[[-42.0 -24.8   1.9 -41.1  63.6]
 [ 48.3  58.3 -54.1  64.5 -55.8]
 [ 55.0  42.5 -18.3  60.0 -77.7]]
=>
[ 63.6  64.5 -18.3]

[[ -1.4 -14.4   1.5  22.5  15.5]
 [ -5.5 -12.8   7.4  61.2  59.3]
 [  5.5  18.6 -16.1 -61.9 -72.6]
 [ -8.8  26.7 -16.8 -22.6 -27.8]
 [  0.1  -1.7   3.2 -16.7  -5.6]]
=>
[ 15.5  61.2 -16.1  26.7   0.1]

[[-13.0  71.2 -20.8 -54.5]
 [-28.2  26.3  57.4 -24.9]]
=>
[-54.5  57.4]

[[-60.2 -58.6]
 [-64.9 -78.5]
 [-55.3 -40.5]
 [-65.6 -83.1]
 [-56.9 -47.2]]
=>
[-58.6 -64.9]

[[-25.0 -38.7  28.7 -15.6]
 [-28.6 -38.3  26.7 -65.6]
 [-34.2 -38.1   4.5  37.4]]
=>
[-15.6  26.7 -38.1]

[[-32.3  22.7  39.7 -39.3]
 [-20.5  20.1  67.5 -62.6]
 [ -9.1  43.5  71.0 -65.4]
 [-12.7  14.1  78.0 -68.7]
 [-27.0  22.3  54.2 -51.8]]
=>
[-39.3  67.5  43.5 -12.7]

[[-40.5 -63.1  34.6 -18.2  20.8]
 [ -5.8  82.5  50.0 -10.5  -3.9]
 [  3.5 -16.5  64.8  -8.4 -41.7]
 [ -0.2  77.1  54.3  -9.2 -12.9]]
=>
[ 20.8 -10.5  64.8  77.1]

[[ 22.7  27.5]
 [ 61.3  28.3]
 [-17.8 -38.8]
 [-45.5 -16.4]
 [ 24.2 -23.5]]
=>
[27.5 61.3]

[[-46.9 -31.2 -67.1]
 [-57.9   5.6   0.1]
 [-20.6 -22.3  23.0]
 [-27.1 -26.1 -18.9]]
=>
[-67.1   5.6 -20.6]
